[128 = 0]

[195 141 118 147  97 102 122 154  59 196 140  86 182  99 165 117 128 162
 132 110 152 142 123  79 135 191 119 155 132  97 100  99]  (72)
[134 111 145 113 102 149 130  95 145  99 105 138 109 134 123 132 134 146
 104  86 101  96 109 156  97  93 146  86 144 130 131 133]  (75)
[116 137 142 128  96 130 127  75 132  86 138 130 141 134 112 110 134 150
 113 141 137 125 103 133  89 146 140 109 162 134 130 153]  (75)
[103 115 128  97 110 112 119 114 141 109 110 172 127 138 114 123 146 109
 104 120  96 144  63 132 108 104 151  64  95 106  97 172]  (67)
[181 133  88 136 167 129 126 171 114 153 175 136 127 127 145  20 121 130
 151 127 172 140 183  96 148 146 112 175 148 148 129  79]  (72)
[ 78 119 155 132 136 120 140 122 133 125 121 118 144 132 138 134 131 124
 118 114 118 123 120 155 112 122 156 127 112 106 144 153]  (67)
[104 126 177  94  95 184 133  71 131  95 121 120 110 132 140 130 135 148
 107 135 125 118  91 144  95 123 129  89 110 117 141 161]  (75)
[ 91 113 156  78 100 125 141  89 185  86 113 135 115 146 133 129 132 134
  95  99 101 147 134 128 103 142 121  98 121  90 141 153]  (67)
[ 34  95 137 129 109 111 120  49 155 100  99 104 185 189  74 139 142  78
 109  99  66 106  83 175  84  67 169  72 139 116  99 197]  (70)
[119 118 151  74  61 145 135  67 149  91 101 115 124 153 123 119 169  99
 108 127  40 125  42 172 112 100 154  70  74 127 120 216]  (70)
[ 81 121 133 155 151 127 123 122 132 107 126 120 116 130 117 132 111 113
  95 118 102 127 116 147 104 114 123 138 137  98 146 131]  (67)
[114 130 135 120  97 137 113  94 127 112 101 131 129 135 117 114 124 182
 126 142 123 125 110 129 125 129 131 120 167 136 135 126]  (75)
[ 67 121 160  93  97 140 141  75 123  95 121 135 119 164 130 126 138 102
  97 134  71 144  76 172 123  92 165  81 105 107 142 181]  (70)
[ 53 110 155  86 106 150 131  54 159  68  91 121 108 168 113 115 133  90
  98 100  81 113  86 139 104  72 156  90 122 105 141 183]  (70)
[188 144 100 145 160 127 129 182 131 157 150 130 109 107 130 159 127 157
 137 126 186 122 192  85 162 154 100 177 161 144 111  75]  (72)
[ 65 129 156  77  89 159 127  75 152  74  88 122  98 140 130 126 146  11
  80  96  70 144  68 158  98  87 158  52 117 105 106 201]  (70)
[206 130 122 151 134 118 119 158 105 168 149 115 138 102 136 126 129 167
 150 133 145 101 159 100 153 174 105 162 103 151 129  88]  (72)
[ 88 125 157  89 119 181 137 129 129  83 129 138  93 149 145 120 153 122
 110 132 109 137 118 149  86 123 138  98 152 128 156 173]  (75)
[  8 112 149 101 117 135 125  70 138  85  80 137 131 172 105 136 128  72
 113  77  83 131 114 187  99  97 159 110 150  92 115 175]  (70)
[ 33 105 139  68 119 156 115  84 130  76  97 121  60 152 101 104 134 104
  89 117  72 136 102 132 113  82 142 101 124 111 121 197]  (70)
[ 52 107 151  79 111 167 136 132 137  72 111 158  56 135 126 129 139 141
 108 137 145 142 139 167  92  97 118 149 188 127 167 142]  (75)
[ 86 114 149  98 121 130 116 116 139  86 119 123 118 131 111 144 128 111
 128 127  84 122 107 171 124 109 140  95 116 126 113 167]  (67)
[140 131 143 109 137 139 141 142 153 140 129 168  92  99 133  90 112 148
 118 112 111 108 155 108 150 136  95 127 138 128 143 126]  (72)
[203 138 118 170 123 102 134 140 121 182 143 116 158 109 126 124 112 147
 151 147 155 119 127  69 149 175 111 165 119 132 105  95]  (72)
[153 123 152 110 138 125 124 135 114 152 116 152 108 110 140 136 134 151
 112 110 106 142 185 106 158 145 126 129 123 116 152 121]  (72)
[142 110 106 138 157 100 122 163 121 180 131 130 164 134 110 137 107  88
 166 141 143 117 143 114 140 133 147 152 136 150 116 104]  (72)
[142 131 158 146 135 179 130 104 127 142 106 110 124 137 121 130 142 159
 118 118 108 124 111 127 135 137 103 117 109 118 150 138]  (72)
[173 174 114 156 166 124 133 168 138 153 136 100 129 103 134 147 108 127
 161 133 171 120 177 117 144 174 127 167 153 136 115  85]  (72)
[112 132 160 117 108 118 135 115 180 119 124 120 147 132 122 119 135 151
 113 138 115 125  86 125 109 134 137  92 135 123 141 147]  (75)
[152 132 160 114 127 143 126 112 118 118 108 107 127 129 129 110 157 152
 150 100  73 128 131 116 154 141 110 149 129 115 135 142]  (72)
[169 140 109 159 128 120 128 153 119 167 133 108 134  96 120 121 115 134
 145 120 177 120 154  94 152 169 130 121 233 134 129  86]  (72)
[  4 108 146 113 122 102 115  87 166  66  95 150 105 170 115 134 112  60
  76 106  65 124 118 182 122  70 158  88 163 106 115 181]  (70)
[ 75 102 154 108  87 127 131  77 133 108 113 127 155 158 123 124 152 120
 108 135  84 144  68 142  89 121 160  89  75 120 115 162]  (67)
[ 96 121 140 111 195 136 141 107 137 103 120 116 119 150 134 147 130 121
 103 116  97 152  74 139 106 114 117 118 110 118 140 149]  (67)
[ 83 129 189  94 115 150 130  80 149  90 129 137  97 151 141 134 130 137
 105 113 115 131 122 129 105 104 129  86 144 139 137 159]  (75)
[146 128 104 178 157  95 144 136 120 161 126 123 149 144 120 131 120  99
 156 120 150 143 122  84 143 125 146 147 111 144 158 131]  (72)
[ 87 114 125 101 128 119 117 100 144  87  96  92 119 150 122 154 125  97
 118 130 101 135  96 182 101  99 146 101 126 133 138 168]  (70)
[ 81 120 104 116 139 123 123 117 162 111 107 132 145 144 121 110 130 128
 103 113 108 117  39 152 115 111 132 123 124 125 131 160]  (67)
[ 84 118 144 111 103 135 124 139 147  99 102 153 113 139 126 142 123 129
 111 120  84 147  90 152  95  98 128 109 153 107 132 148]  (67)
[ 74 109 151 102  98 168 116  81 150  82  95 144 110 152 111 132 144 139
 124 133 114 127  93 152  89 111 129  85 161 111 185 162]  (75)
[ 73 120 151  60 132 161 129 127 146  70 121 171  17 124 133 124 129 140
 116 137  98 112 174 150 137  80 119 114 149 128 152 154]  (75)
[ 78 118 149  88 100 159 131 120 140  82 124 146  82 131 117 160 111 147
 100 138 203 127 131 143 100 118 110  93 168 114 156 151]  (75)
[102 131 130 140 114 114 146  89 152 109 117 116 185 135 123 119 144 125
 160 107  90 138  68 127 106 101 138  88  82 102 121 156]  (67)
[119 111 126 127 118 118 146  77 127 122 115 119 169 135 115 120 156 111
  87 117  99 136  76 157 108 137 169  93  93 118 131 163]  (67)
[ 81 114 145 115 161 117 131 137 146 117 115 137 118 133 128 122 131  56
 106 120 106 123 119 159  97 106 150 113 133 120 126 120]  (67)
[154 124 144 104 137 155 126 139  89 140 140 161 114 101 140 106 140 139
 111 106 132 122 130  91 145 155 111 124 112 107 132 130]  (72)

[167 160 141  73 127 165 112 155 106 125 114  74 129  96 132 171 135 117
 145 146 152 154  77  67 121 122 113 117 149 158 152  81]  D
[200 122 156  64  77 134 111 174 101 144  63 108 154 147 147 131 136 103
 149  99 154 143 120 159 134  42  92 159 183 125 155 109]  R
[174 108 123 153  92 105 153 155 112  35  88 129 133  66 165 113 122  88
  36  98  81  98 162 136 118  67 129 112 129 202 207  81]  R
[ 93 158 118  26  85 102 165 108 169 144  75  76  69 171 103 216 125 105
  64 163 169 137 118 172 151 114 109 153 131 141  95 160]  R
[141 158 131  90  89 201 140 120  98  82 121 128 171 194 113  87 182 117
 145 143 155 113  99 119  97 129 100  89 117 140 152 145]  Z
[119 163  95 117 103 136 175 117 176 153 101  84 113 112 157 172 110  60
 106 131 174 104  72  89 145 133 126 125 126 157 150   6]  V
[137  90 104  99  62 174 174 130 122  97  99  91 131 148 110 165 121  88
  88 127 149 130  85  99 112 105 121 110  91 174 164  69]  R
